Each row is followed by its group and then its class within the group.
0.57; 0.10; 1.13; 0.20; 0.62; 1.42; -1.79; 2.46; 1.06; 1.78; 0.62; -1.54; -1.86; -1.37; 1.09; -0.24; 1.11; 0.76; 0.95; 0.50; -3.39; 0.45; 0.52; -2.65; 0.49; -0.27; 0.40; -2.85; 3.07; 0.27 : (60) [77]
-0.09; -0.36; -0.74; -1.90; -0.25; -1.42; 2.03; 1.05; -1.19; 1.44; 2.89; -1.75; -0.48; -2.71; 0.57; 0.56; -0.09; -0.56; -3.45; 3.40; 0.99; 2.45; -2.21; -0.86; -0.34; -1.25; 1.07; -1.13; 0.91; 0.11 : (55) [78]
-0.62; 0.33; -1.80; 0.12; 2.01; 0.40; 0.30; -0.03; -0.63; 0.70; 3.36; -1.94; -0.13; -1.82; 0.29; 0.61; 0.00; 0.14; -0.41; 3.26; 2.53; 1.22; 0.95; -0.82; 0.00; -0.12; 0.31; -2.91; 0.26; 1.03 : (55) [78]
-2.54; -0.18; -1.05; -1.15; 1.77; 0.46; 0.96; 0.99; -0.09; -0.84; 0.37; 0.40; -0.68; -6.47; -0.54; 0.42; 1.90; 0.21; 0.29; 3.35; 3.81; -0.46; 0.03; 0.37; -1.83; -1.66; -0.57; -3.28; -0.20; -0.04 : (55) [78]
-1.09; -1.22; -0.18; -0.41; -0.21; 1.30; -3.16; -2.76; -2.65; 1.58; 3.17; -2.66; 0.47; -1.22; -0.66; -0.28; -1.63; 0.51; 1.53; 5.03; -1.03; 2.57; 0.58; -0.72; -3.07; -0.89; 1.41; -1.91; 0.74; 0.81 : (55) [76]
-0.61; -0.02; -0.17; -0.77; 3.55; 0.07; 3.04; 0.94; 3.52; -2.25; -2.42; 2.05; -0.72; -0.99; 1.20; -2.58; -1.41; 0.44; 0.04; 0.60; 1.63; 0.93; -2.76; -0.97; 0.55; 0.97; -1.11; -2.19; -1.21; 1.17 : (60) [77]
3.34; 0.42; 1.74; 2.93; -0.52; 3.96; -2.20; 1.61; -0.55; 2.77; 3.59; -4.37; -1.12; 0.88; -0.27; 0.39; -0.92; 0.76; 4.51; 1.93; -2.87; -0.71; 3.92; -1.59; 0.48; -1.65; 0.75; -0.25; 7.93; 1.45 : (60) [89]
3.04; -0.39; 0.28; -1.27; 0.32; 2.46; 0.83; 4.16; 2.35; 0.37; -1.52; 0.03; -2.98; -2.62; -0.05; -0.38; 0.85; 0.67; -0.29; -2.00; -1.27; -0.11; -0.59; -0.44; 4.92; 0.71; -0.30; -2.54; 1.31; 0.60 : (60) [77]
1.04; -0.55; 1.76; 0.84; 0.78; -1.42; 1.64; 0.33; 0.19; 3.36; 1.04; -1.49; -1.76; -0.82; 0.51; 0.36; 0.43; -0.62; 2.29; 3.23; -2.60; 0.52; 0.41; -1.14; 0.26; -0.87; 1.62; -0.88; 2.65; -0.22 : (60) [77]
0.58; 0.15; -0.99; -2.65; 3.99; -0.29; -1.47; 2.49; 1.72; -1.99; -3.04; 2.29; -1.61; -1.37; 0.38; -0.14; 0.78; -2.79; -1.67; -4.95; 0.27; 1.85; -4.42; -1.47; 3.45; 0.79; -0.48; 0.29; -1.05; 0.73 : (60) [86]
0.44; 0.35; -0.70; -0.05; 1.14; 2.19; 0.66; 0.86; 1.34; 0.02; -0.93; 1.18; -2.72; -1.07; 0.33; -1.56; 0.79; -0.45; 0.00; -1.17; 0.23; -0.96; -1.68; -2.71; 1.85; 0.01; -0.78; 0.00; -0.24; 0.81 : (60) [89]
2.96; -0.26; 1.91; -1.37; -0.42; 1.02; 1.57; 4.89; 0.44; 1.96; 0.14; -2.48; -2.62; -1.49; -1.08; -0.56; 1.07; 0.93; 0.58; -3.80; -3.31; 0.79; 0.75; -2.26; 3.10; -0.06; 0.58; 0.92; 1.53; 0.07 : (60) [89]
-2.33; -0.26; -4.16; -1.52; 3.76; 0.60; 4.32; 4.35; 1.90; -2.22; -5.07; 2.92; -0.96; -2.04; -0.38; -0.01; 1.14; 0.67; -4.88; -1.97; 5.03; 1.31; -5.06; 0.43; 1.19; 0.29; 0.20; -1.26; -2.19; 2.08 : (55) [81]
0.58; 0.69; -0.75; -0.74; 0.93; 0.36; -1.49; 1.91; 2.62; 0.99; -1.77; 1.76; -2.02; -0.81; -0.13; -0.48; 0.36; 0.16; 0.23; -2.57; 0.46; -1.15; 0.17; -1.74; 2.59; -0.39; 0.40; -1.95; 1.18; 0.76 : (60) [86]
2.80; -0.33; 2.75; 3.79; -0.21; 4.02; -2.34; 3.38; -0.97; 3.36; 3.69; -2.88; -2.41; 0.08; -1.54; 0.28; 1.13; 0.28; 2.68; 4.16; -4.45; -1.16; 3.54; -1.84; -0.30; -1.13; -0.93; 0.15; 2.52; -0.09 : (60) [77]
-3.90; -1.47; -2.53; -0.34; 0.48; -0.30; 0.53; 1.16; -1.03; 0.41; 0.27; -0.54; 0.13; -1.31; -0.74; 0.60; -0.18; -0.42; -1.53; 3.22; 2.72; 1.97; -0.11; 0.78; -2.84; -0.23; 0.65; -3.43; 0.53; 0.64 : (55) [81]
1.11; 0.69; -0.10; -0.37; 0.46; 2.12; -1.37; 2.00; 0.28; 0.35; 0.91; 0.01; -1.47; 0.72; -0.35; -0.01; -0.50; 0.28; 2.28; -2.09; -0.61; -0.44; 1.58; -1.44; 2.07; -0.56; 1.21; 0.09; 1.52; 1.26 : (60) [86]
0.21; 0.07; -0.86; -1.85; 0.22; 0.86; 1.65; 3.57; 1.37; 0.18; -0.90; 0.93; -3.11; -2.49; 0.10; -0.30; -2.07; -2.15; -2.10; 0.90; 0.73; 0.93; -2.24; 0.06; 1.10; -0.88; -0.06; -1.04; -0.19; 0.76 : (60) [89]
-1.85; -1.04; -1.24; 0.90; -0.02; 3.14; 4.26; 1.80; -1.17; 0.45; -0.24; -0.36; -0.49; -1.95; -0.93; -0.30; 0.94; -0.38; -2.73; 3.05; 2.24; 2.26; -2.07; -0.05; -2.36; 0.14; 0.14; -0.09; 0.53; 0.57 : (55) [81]
-2.20; 0.49; -2.22; -0.09; 1.94; -0.59; 3.51; 2.33; 1.27; -1.33; -1.99; 0.55; -2.11; -3.07; -0.30; -0.53; 0.83; 0.55; -4.48; 3.58; 3.58; 0.21; -0.52; 0.96; -1.78; 0.09; -0.18; -2.17; -1.32; 0.44 : (55) [81]
1.44; 0.09; -0.10; -1.68; 0.22; 0.71; -2.17; 2.53; -0.47; 0.42; -0.34; -0.20; -1.87; -1.00; -0.43; -1.24; 0.66; 0.50; -0.03; -3.71; -1.63; 1.15; 0.03; -0.48; 2.94; -1.70; 0.61; -0.92; 2.49; 0.61 : (60) [86]
-0.33; -1.18; 0.71; 2.85; -0.22; 0.31; -1.90; 0.16; -1.44; 3.83; 1.97; -2.79; -1.39; -0.65; -0.59; -0.18; 0.11; 0.41; -0.07; 4.75; -0.14; 2.03; -0.67; -1.42; -2.31; -0.62; 0.96; -0.70; 1.91; 0.36 : (55) [76]
-1.06; -0.07; -1.53; -0.62; 0.57; 0.69; 2.85; 1.99; -1.02; 0.47; -0.17; 0.39; -0.56; -1.75; -0.81; 0.44; 3.33; -0.17; -2.45; 0.97; 2.26; 2.91; -2.53; 0.89; -1.13; 0.56; 0.36; -0.96; -0.43; 0.87 : (55) [81]
1.72; -1.78; -1.25; -0.67; 0.57; 1.25; 0.45; 1.89; -0.05; 0.73; 4.16; -1.01; -2.84; 0.36; 0.09; 0.51; 1.47; 0.43; 2.79; 0.63; 0.45; -1.10; 0.66; -1.81; 0.79; -1.41; -0.01; -2.15; 1.90; 0.75 : (60) [89]
1.30; 0.38; 0.61; 0.11; 0.62; 2.44; -1.34; 1.90; 0.22; 0.81; -0.63; 1.18; -2.33; 0.23; -0.98; -1.58; 1.41; 0.43; 0.65; -3.07; -0.25; 0.06; 0.36; -1.44; 2.08; 0.35; -0.40; 0.42; 2.07; -0.70 : (60) [86]
-1.79; 0.35; -1.68; -2.30; -0.01; -2.70; 2.26; 1.02; 0.86; 0.03; -2.76; 0.90; -0.69; -2.46; -0.22; -0.04; 0.44; 0.10; -3.25; -1.67; 2.73; 0.25; -2.98; 1.33; 0.36; 1.06; 1.01; -1.80; -0.22; -0.21 : (55) [78]
1.70; 1.38; 1.29; 1.98; 1.36; 1.26; -1.95; 0.08; 0.42; 1.18; 2.42; -1.13; -0.64; 0.09; 0.21; -1.36; -0.37; 1.91; 3.41; 0.99; -1.52; 0.21; 1.31; -1.73; 0.85; -0.88; 0.25; 0.41; 1.92; 1.31 : (60) [86]
-3.05; 0.43; -1.78; -0.45; 0.72; -1.96; 2.97; -0.30; 0.25; -0.69; -0.57; 0.43; -1.23; -2.36; 0.26; -0.83; 1.34; 0.03; -3.98; 1.82; 4.25; 2.01; -3.57; 0.81; -0.95; 1.05; 0.06; -0.91; -1.06; 0.31 : (55) [81]
